Each row is followed by its class number. Each block has new classes, again numbered from 0 up, in any order.
[ 22   9  86 -10  66 -16  20 -10 -42  -1  -3  42  13   8 -36 -31  28  -8
 -13 -85   2   6  -8 -57  63 -15 -53] | 2
[-20 -10   7   2 -39   1  20   0  14   8  17   3   8  26  -2  13  25 -28
  32  -7 -16 -11  -7  22 -25  -7  -4] | 1
[  6   6 -21  13 -71 -30  19   6  20  -4  11  -4  13  23  28   7  13   7
   2  11 -10 -16  33 -15  79 -16 -12] | 2
[ -7  10 -19  -1 -53  -5  10  21  12  -1   5   1  10  23  34  10  10  -4
   8  14   1  -3  25  -9  28   5   1] | 2
[-13   6  15   1 -32  -2  10  15  22  11  10   7  30  27  14  -2  31 -14
   6  -9 -11   9  26   1  -9 -11 -16] | 2
[ -1  -5  19  14 -29  -2  11   3  -5   5  13  -1   2   0 -12 -13  12 -12
   7 -21  -8 -12  -1 -13  57 -21   7] | 1
[-28  -5  51  -3 -23  -7  40  32  10   9   6   2  15  32  -2   6  47 -44
   2  -1 -28   1 -30  40 -58  -4 -20] | 2
[  7  13 -46  17 -59 -12   6   2   5  -8 -12 -14  19   8  32  18  -4  30
   7  33  15 -10  35 -11  71  -8  20] | 2
[ -9   0 -25  17 -44  -9  31  -1  41  -2  23 -13  23  13   6  10   6 -17
  12  -4 -23 -12  17  64  -3  -2  -3] | 0
[ -8  -2 -11  13 -13   0 -11   5   6  11  -5 -15  -3  -1   7   8   8  10
  13  24  -4 -25   0  23   1  -7  12] | 1
[ -7   3  -6   9 -31   1   8   2   5   5  10  -8  13  14   5  -1  15   6
   5  -5  -8 -16  -5  17  22   3   5] | 1
[-12  -5 -28  16 -73 -12  13   9  27   9  23  -3  23  23  32  18  16 -28
  -3  27 -16 -13  15  20   1  -8   8] | 2
[ -6  -7   2   7 -47  -2  19   6  22  -3  12  -3  14  15   7   2  10 -22
  10  -3  -2  -5   1   6  21 -15  -2] | 1
[ -2  -7 -54   9 -50   0  23  11  52  -5  24 -10  23  20  13  25  10 -33
  -1  18  -8  -6  18  47 -11  -3  -9] | 0
[ -4  -4  19  10 -21  -7  14   0  12  -4  13 -18   3  11   2   9  -4 -18
   4   6 -19  -6  -5  38  -8  -6   0] | 0
[  5   9  65  13 -11 -19  30  -2 -16  -6  -6   7  13  19  -8  -5   4  -1
  -5 -71 -13  -5  18 -17  86 -24 -33] | 2
[  6   3 -57   1 -62  -2   9   7  25  -1  24 -14  18   1  20  20  -3 -17
   2   9   4  -9  28  11  17   2   4] | 0
[  4  14 -37   5 -59   2  11   3  20  -3   4  -4  13  11  16   4  18 -15
   3   5   5 -10  33 -10  32 -10   3] | 1
[-30  -7 -42  -3 -86   8   5  10  43  13  26 -17  16  16  23   6  30 -32
  12   9 -11  -8   8  28 -24 -11  20] | 1
[-12   2  -4  -2 -36  -5   4   9  10   1  -1  -8  13  17  17   4  15 -13
   3   7 -10  -3   7   4  17  -5   2] | 1
[-14  -6 -14   0 -55  -2  14  11  22   4  14  -6   3  22  31  16  19 -27
   3  13 -10   8  12  16 -17 -11   5] | 2
[ -6  12  21 -11 -45  -2  22  10   8   8  14   6  22  34  12   0  27 -28
  -6 -26 -11   0  30  -7  27   9 -22] | 2
[-25  -1  -9  14 -10  -6   2   9   3   4   2 -11  -2  20  11  20   7  -7
  -2  53  -7  -8  -5  24 -29  -7   7] | 2
[-18   6 -17  11 -44   1   6   5  10   3   4   3  17  12  11   6   8 -16
   4  10  -1  -8  15  -2  10  -2  19] | 2
[  5  11 -47   8 -57  -5  10   6  13  -8   2 -12  15  11  12  -2   6   1
   6   5  13 -15  34 -22  80 -14  17] | 1
[ -8  -6 -32   5 -47   5  14 -10   9 -39   8 -20   2  13  16   9   7 -14
  17  23 -12 -21   7   5  -6  17  15] | 1
[ -6  -1  -9   4  -4   5   0   9  -6  11   4 -10   0  -2   3   9   0  -4
   1  22  -6 -17  -6   6  15 -10  19] | 1
[-37 -16  57 -11 -25   3   8   7  14  30  24  -2   7  25 -23   0  48 -50
  13 -44 -30 -50 -21  32 -57  -9 -19] | 1
[-18  -2  24  -6 -28   1   9   9   9   1   3   0   6   3  13   8  14 -16
   8  23 -10  -5  -3  20 -23  -4  -5] | 2
[-14  -8  38   3 -57   2  20  11  15  10  32   6  18  18  -4  -2  45 -63
   6 -36 -24  -5   4  15  -2 -14 -19] | 1
[ -9  -1 -37   5 -83  -9   8   7  33   3  19 -13  15  24 -12  10  29 -24
  13   0  -7  -4  16  16  19  -6  -2] | 1
[-20  -3 -10  -2 -63  -1  11  17  30   1  16 -16   5  13  35  15  29 -28
  10  10  -9  -9   2   8  -5 -11   6] | 1
[  0   7  -1  -7 -86 -13   5  11  30   7  12  -4  27  24  15   4  28 -22
   8 -17 -11   0  28 -18  23 -12 -19] | 2
[-11   4   0  13 -41  -6   5   9  -4  -1   3  -4  12  40  11   9  12   1
   1  14  -1  -7  11   4  28  -7   5] | 2
[ -1   1 -17  26 -39 -14   3   1  10  -7 -21 -10   5  24  32   7 -35  -5
  12  24  -2 -10  29 -11  50  -7  -4] | 2
[-24  -1 -73  10 -69  12   7  12  54   6  36 -19  24  21  18  26  17 -36
  18  26 -24 -16  15  80 -69  -4  21] | 0
[ -6  -2 -20   1 -73   8  13  12  32   5  29   4  19  15  14  13  20 -16
  14  -3 -12  -6  14  28   4 -13   4] | 1
[-10   1  22   9 -50  -8  15   5  22   1  10   1  21  20   1  -2  29 -29
  14 -28 -16  -3  13  15  31 -21 -21] | 1
[-19   1 -19  15 -50 -10  29  12  11   4   5 -18  12  20  32  14   9 -14
   4  21  -7  -8  17  22  27 -10 -11] | 2
[-14  -6 -35   2 -86   4   5  16  37   8  19  -3  24  41  24   9  26 -29
   8  17   3   4  24   1 -18   8   5] | 2
[ -7   0   2  13 -44  -5   5   3  15   8  26   1  19  13  -1  -6  14   5
  -2  -8  -5 -11  16   8  81 -14 -11] | 1
[-21   1   9  -5 -26  -7   2  -1  24  -2   9  13  22  17   6  -2   3   0
  11  -8 -13  -5  19  -3  -3  11  -9] | 2

Next block: new classes, numbered from 0 again.
[ 13  -4  12 -13 -12 -11  -2   1 -16  -9   3   3  -4  -8  -1  -3 -15  -2
 -12  21   2 -13  -6  -6 -10   2   3] | 0
[  2  -1  11   3  -4 -15  -3   1 -12  -5   6   0  -7   0  -5  -1  -9  -3
   4  14   0 -20 -14 -13  -9   3  20] | 2
[-13  -3   6   9  15 -12   1  -4 -20   1   7  -3   2  -1   6   0   1 -12
  29  -3  -2 -29  -2 -11   1  -2  20] | 3
[ 20   4  10  -1 -15 -13  -4   0 -16  -5  -5  -4   4   1   5   2  -1 -11
 -11  17  11 -27  -2  -8  -8  -3  28] | 0
[  2  -2   7   1   3  -7   1   0  -8   2  -6  -7   5   1  11   1   0 -13
  15  -1  -2 -15  -2  -2  -6  -1  13] | 3
[  3   2  12   9  -4 -12  -1   4 -15  -2  10  -2  -4   2  -5  -1 -12  -4
   9   3  -3 -10 -15 -18 -15   4  19] | 2
[-11   2   4   8  15 -14   0  -3  -9  -2   1  -4  -5  -2   6   2  -3   1
  23  -3  -5 -23  -9  -4   0   0   3] | 3
[  8   3  17   9  -4 -17   0   2 -12  -3   5  -5  -6   1  -3  -1  -8  -2
   3  11  -1 -14 -12 -14 -15  -1  16] | 2
[ -9  -1  10  10   3  -2  -1   6 -12   0  -1 -14  10  16  14   4  -4 -17
  16   3   4 -15 -12  -8  -1   5   1] | 1
[  8   4  14  15   6 -17   1  -2 -12  -1   4  -3  -3   1  -2   0  -7  -9
  12   3   2 -23 -10 -17 -14  -6  19] | 2
[-13  -2   2   3  -2   2  -4  10  -5  -3  -5  -5   9  19  18   2  -3  -7
  11   5   5 -13  -1   0   3  12   0] | 1
[-22  -1   2   2   6  -1  -4   5  -7  -6  -5 -13  10  18  18   1   3 -16
  12  12   6 -24  -9   6   9  10  -2] | 1
[-16  -6  -2   2   4   4  -3   9  -9  -1  -4 -10  13  17  21   2   0 -15
  17   4   6 -16 -11  -3   4  11  -3] | 1
[ 10  -1  10  -3 -17  -7   0   0 -19  -2   6  -9   4  -3   0  -3  -4 -14
  -9  23   4 -13   1  -5  -8  -2  34] | 0
[  2  -3  16  -6 -10  -7  -4   3 -23  -6   7  -8   3   1   0  -9 -16 -14
  -9  30   4 -15  -6  -7  -6   2  14] | 0
[ -9  -4   4   1  14  -4  -1  -2 -11   2   6   0   2  -2   8  -4  -5 -12
  24   1  -2 -18  -8 -11  -1   0   8] | 3
[  9   1   8 -10  -9 -14  -4  -1 -16 -10  -4  -3   0  -3   5  -1  -3  -8
  -9  27   8 -30  -4  -5  -7  -1  17] | 0
[ 15  -4   9  -6   1  -6  -3  -5 -13  -2  -2  -1   7 -10   3 -14  -6 -29
  -5  25   9 -23   2 -16  -4 -10  24] | 0
[ 12  -1  12  -5 -11 -11  -2   0 -16  -5   1  -3   3  -3   5  -5  -5 -15
  -5  23   5 -22  -3 -11  -9  -2  28] | 0
[  6   2  14   3 -10  -1  -2   4 -19  -4  -2  -9   6   5   3  -2  -6 -14
 -10  19   5 -11  -6  -4  -7   0  19] | 0
[ -9  -5   7   8  11   2  -1   5  -8   1   3  -8  11   8  14  -5  -5 -20
  22   0   0  -8  -8 -10   0   2   5] | 3
[ 11   3  19   9  -5 -18  -1   4 -19   0  11  -5  -2  -1  -4   3 -12  -1
   3   2  -1 -13  -9 -17 -18  -4  20] | 2
[-12   1  10  14  10   2   2   2  -9   3   3 -12   9  12   9  -6  -7 -21
  16   4   1  -8 -12  -7  -2   1   8] | 3
[ -9  -3   2   0   1  -3  -5   5  -7  -3  -1  -2   5   9   9  -5  -3 -11
  14  12   4 -16 -13  -8   0  11  10] | 1
[  1  -2   6  -4  -9  -3  -2   0 -14  -2   6  -2  10   2   4  -2  -2 -13
   2  14   3 -16  -4 -10  -3   3  33] | 0
[-21  -6   5   0  -4   1  -3   9 -12  -4   3  -8   7  16  11   0  -2  -4
   9  11  -6 -12 -10   4   6  14   0] | 1
[-14  -3   7  10  12  -3   0   1 -14   1   7 -11   9   8   6  -4   2 -16
  17   6   2 -16  -5 -10   2  -2  15] | 3
[  2  -6   9 -13  -9  -9  -4   0 -23  -4  12  -2  -1 -10  -1  -2  -6  -6
  -5  22   1 -16   6  -6  -3  -1  20] | 0
[ 13   9  27   7  -7 -14   1   3 -16  -4   9  -6  -6  -1  -6  -2 -13  -7
  -1   9   0 -10  -9 -15 -18  -3  23] | 2
[  6  -4   2   1   3  -2  -4   3 -10  -4  -1  -5   6  11  14  -4  -3 -14
  13  14   5 -22 -13  -9   3  10  14] | 1
[  7   4  20   7  -6 -18   0   2 -18  -4  11  -4 -10  -1  -7   4 -13  10
   3   6  -5 -11  -9  -8 -17   1  14] | 2
[  9  -2   8  -2 -11  -9  -4   3 -15  -5   5   0  -1  -2   1  -1  -7  -5
  -4  14   4 -17  -7 -11  -7   1  20] | 0
[  2   2  17  12  -1 -16  -3  -3 -16  -3  11  -7  -5   0 -11  -3 -12  -5
   4  12  -5 -15 -13 -15 -13  -1  26] | 2
[ -7  -1   6   6  11  -3   4   2 -11  -3  -1 -14   8   7  15   0   4 -18
  18   4   1 -21  -1   2   3   0  13] | 3
[-23  -4   7   7   3  -2  -3   5 -13  -4   1 -11   8  17  16  -4  -4 -12
  12  13   4 -22 -13  -4   4  11   6] | 1
[  8  -4   5 -10 -18  -3  -9   4 -13  -7   2   2   1   3   6  -5  -6 -16
 -11  26  12 -17  -8 -10  -2   7  24] | 0
[ -3  -6  -1   0   9  -4  -4   2  -7   0  -4   5   4   3  14  -4  -4 -16
  21   1   2 -22  -9 -10  -1   4  12] | 3
[  4   0  20   8  -2 -18  -1   2 -19  -5  12  -5 -10  -2  -8  -2 -19   1
   7   4  -2 -11 -15 -21 -19   3   2] | 2
[ 10   2  12   7   4 -19   4  -3 -15  -3   9   2  -7  -7  -5  -2 -10  -3
  12   1   1 -17 -11 -19 -13  -3  21] | 2
[ -5   1   9  13  16  -9   2  -4 -10   4   2 -10   4   2  11   1   1 -17
  28  -9  -3 -18  -2  -4  -4  -5  12] | 3
[  3  -2  12  -3  -2  -6  -2  -2 -20  -1   5 -12   7  -4   6  -4  -2 -17
  -4  18   4 -19   3  -6  -1  -5  21] | 0
[ -9  -1   2   4   2  -4  -2   0 -13   0   2  -7   5   7  10  -1   1 -10
  18   7   4 -22  -4  -4   2   5  22] | 3
[-10  -5   8   5  11 -18   1  -1 -19  -4   5 -11  -2   2   7   5   1  -1
  20   1   1 -30  -5  -7  -1   0   6] | 3
[-16  -1   2   7  11  -2  -4   6  -6   1  -4 -11  10  14  19   2   1 -12
  19   0   4 -19  -7   1   6   7  -4] | 3
[ 10   2   7   6  -1 -21  -1   0 -12  -5   6   3  -7  -7  -5  -1 -14  -2
   7   7  -3 -18 -13 -20 -18   0  19] | 2
[ 20   6  10  -4 -15 -19  -4  -1 -17  -7  -2  -3  -2   2   3  10   0   0
  -6  13   6 -26  -8 -11 -11   1  29] | 0
[-24  -2   7  14  13  -5   1   1 -12  -4   2 -15   7  14   9  -4  -1 -16
  19  10   3 -24 -10  -5   5   2  15] | 3

Next block: new classes, numbered from 0 again.
[ -4 -13  -3  -8 -15   1   6  -6   0   5  -7  -8  -4  -8  -4   5  15  -2
  13   1  -4   0  -6   4  -7   3   7] | 0
[ -5   5  -8 -26 -11   7  -1   3  -5   6 -12 -11   7  -7  10   9   8   0
   7   0 -13  -5 -14   9 -15 -12   0] | 1
[ -7 -11  -5 -22 -14   2   7   3   4   4 -13 -13  -3  -8   1   9  14   0
  16   1  -8  -3  -5   5  -2  -1  13] | 0
[ -3  -2  -2  -5 -24   2   6 -12   4   0   9  -4 -12 -17 -18   2  16  -8
  19   1   2   1 -12   0  -3  11  -7] | 0
[  0  -1  -5  -4   0  -4   3  -5  -7   5 -15 -11   4   2  15   5  -2  -2
   1  -3 -14   4  -3  12 -19   3   1] | 0
[ -5  -6  -3 -10  -8  -4  10  -6   0   9 -13  -6  -2  -3   1   4  13  -1
   9  -1  -4   4  -1   5  -6   5   5] | 0
[ -1  -4  -3 -14 -16   3   2  -4   2   3  -4  -9  -5  -8  -2   3  13  -2
  17   0  -7   0  -7  10  -6   3  -3] | 0
[ -2  -6  -4   6  -7  -3   0   0  -1   1  -3 -13   3  -4  -3  -6   2   5
  22   6  -9   1  -2   5   8  10  -8] | 2
[  2   3  -4   9  -3  -5  -4  -1   4   3  -9  -7   5   0   2  -6  -9   7
  13   2 -11   4   1   4   2   6 -12] | 2
[ -4  -7  -3  -9 -14  -2   9  -8   4   1  -7  -5  -8  -7  -8   2   7   7
  16   2  -1   4   0   2   1   5   7] | 0
[ -1  -9   3 -10  -8   3   7  -6   2   0   0  -1 -12  -8  -2   2   9  -1
   7   1   2   0  -5   2   1   5   6] | 1
[ 5  2 -2  0 -5 -2  5 -4  6 -4 -1  1 -8  4 -4 -8  0  2  8  1  6  7  8 -3
 11 15  2] | 2
[  0  -8   0 -23  -3   0   5   3  -1   3 -15  -8   0   1  10  10  10   0
   0   0 -10  -1  -3   5 -10  -7  16] | 1
[  6  -9  -2 -24  -5   0   7   2   0   5 -17 -14   5   1   6   8  12   4
  19   4  -9  -1   0   7   1  -3  14] | 0
[  0  -1  -3  16  -6  -2  -2  -2  -6   0  -4 -12   5  -3   1  -6  -2   6
  14   1  -8  -3  -7   3   0  13 -14] | 2
[ -5  -2  -5 -25 -13   7   4   0   1   4  -9  -7  -3 -11   0   8  11  -3
  11  -1  -5   2  -5   5  -4  -5   6] | 1
[ -2  -3  -5  -4  -4   0  -6   8  -4   6 -15 -13  10   2  12   4  -3  11
  17   5 -14  -3  -2   6  -2   4  -8] | 2
[ -7   4  -4 -26 -18   9   2  -4   3   2 -10  -7  -4  -9  -5   9  13 -10
  15  -1  -6   1 -10  12  -4  -9   3] | 1
[ -4  -3  -4 -10 -10  -1   5  -5   6   0  -6  -5  -5  -3   1   0  12  -1
  10   2  -4   5   3   4 -11   4   5] | 0
[ -3  -5  -9 -35  -3  10  -3  12  -6  11 -22 -19  13  -5  22  16  16   8
  10   3 -22  -9 -12   9 -10 -17  10] | 1
[ -7   1  -3 -10 -12   4   5  -6   4  -1   0  -3  -7  -5  -8   3   7  -7
   7  -1   2   5  -2   8  -4   0   3] | 1
[ -4  -7   1  -8 -13   1   9  -3   2   3  -9  -8  -6  -4  -3   8  17   1
  14   2  -5   2  -1  10  -4   7   5] | 0
[ -2  -3   1  20  -3 -12   6  -7   1  -2   0   0  -5   6  -7  -6  -2   3
   8  -1   4   6   7  -2   7  10  -4] | 2
[ -1  -4  -3   7  -5  -3  -7   1  -1   4  -6 -12   2  -9  -3  -4   4   5
  16   2  -7  -5  -9   2   1   6 -14] | 2
[ -5  -1  -2 -11  -9  -1   1  -3  -5   7  -6 -10   0  -9   3   8   9  -2
   4   2  -8  -5 -14   5 -12  -2  -4] | 1
[  3  -6   5   3  -2   1   2   2  -3   5 -12  -6   5   7   5  -2  -7   6
   8   2  -3   4   9   4   5   4   3] | 2
[ -2  -2   1   9 -14  -9  17 -16   9  -6   6  10 -19  -7 -20  -7   8   2
  11  -2   9  14   9  -2   2  20   7] | 0
[ -1   6  -7 -10   9   0  -4   2  -3   5 -11 -11   5  -3   8   7  -2  -3
  -1  -2  -9   1  -7   9 -14  -8   0] | 1
[  2  -7  -2   2  -9   0   0   0  -2   4  -8 -10   2  -5  -5   0   3   5
  23   3  -3   2   0  -1  11   2  -9] | 2
[ -6 -12  -1 -28  -7   4   6   4   4  10 -15  -7   0   0   8  10  12   1
   4   2  -4   7   4   1   0  -9  17] | 1
[ -2  -1  -4 -14  -8   3   3   1   2   5 -13  -8   4  -2   8   4   4  -4
   6   1 -13   4  -3   6  -9  -3   3] | 0
[ -3 -16  -2 -21  -5   1   9   2  -1   6 -16 -13   1  -2   8   9  16   4
  11   0  -7  -1   0   4   1  -1  13] | 0
[  1  -6  -3 -10  -9   0   4  -4   1   6  -9  -9   0  -5   0   5   8   2
  12   0  -9   1  -7   8  -7   3   0] | 0
[ -3 -10  -4 -10 -11  -5   7  -6   3  -1  -9 -11  -3   0   2   4   8  -1
  11   0 -13  -2   1   4  -2   7   5] | 0
[ -1 -12  -1 -21  -3   1   5   3   2   7 -12  -4  -2   0   8   9  11  -8
   1   0  -5   1  -1   6  -8 -10  13] | 1
[ -2 -11  -2  -6 -10   1  11  -5   0   4 -10  -5  -5  -5  -6   6  13  -2
  14   2   1  -2  -4   1  -2  10   5] | 0
[ -3  -5  -1 -11  -7  -9  11  -1   7   3 -12  -4   1   2   6   8   6   1
   3   0  -6   4   3   5  -3   1  12] | 0
[ -5  -9  -3  -9 -17   3   2  -5   3   2  -7 -13   0  -6 -10  -2  12  12
  35   3  -5  -1   0  -1  17   7  -4] | 2
[ -3 -13  -6  -8  -8  -1   7  -2  -4  10 -13 -13   0  -5   5   7  16   3
  11   4 -11  -3  -7   5  -8   7   1] | 0
[ -4 -13  -6 -10  -9   1   2  -1  -5  12  -8 -20   4 -14   6   8  17   4
  17  15 -16 -14 -21   8 -15   6  -8] | 0
[ -3   6  -6  15 -13  -3  -5  -4  -4   4   2  -9   1 -11  -8  -4   2   2
  20   3  -9  -4 -13   5   0  13 -28] | 2
[  3 -11  -3 -10 -13   0  11  -1   1   2 -12  -7  -6  -6  -7   9  13   3
  14  -1  -3   1   0   5   0   4   9] | 0
[ -4 -24  -2  -9 -12  -2  11  -1  -2   7 -10 -15  -3  -8   0   6  20   7
  19   4  -8  -5  -7   3   2  10   6] | 0
[  0  -6  -4  11 -11  -3  -3  -2  -1   3  -6 -10   4  -6  -2  -2   4   4
  16  -2  -6  -3  -6  -1   4  17 -11] | 2
[ -8  -4  -4  -8 -11   0   3  -5  -2   8  -8 -13   0  -7   3   5  11  -3
   9  -2 -11  -3 -12   8 -13   6  -8] | 0
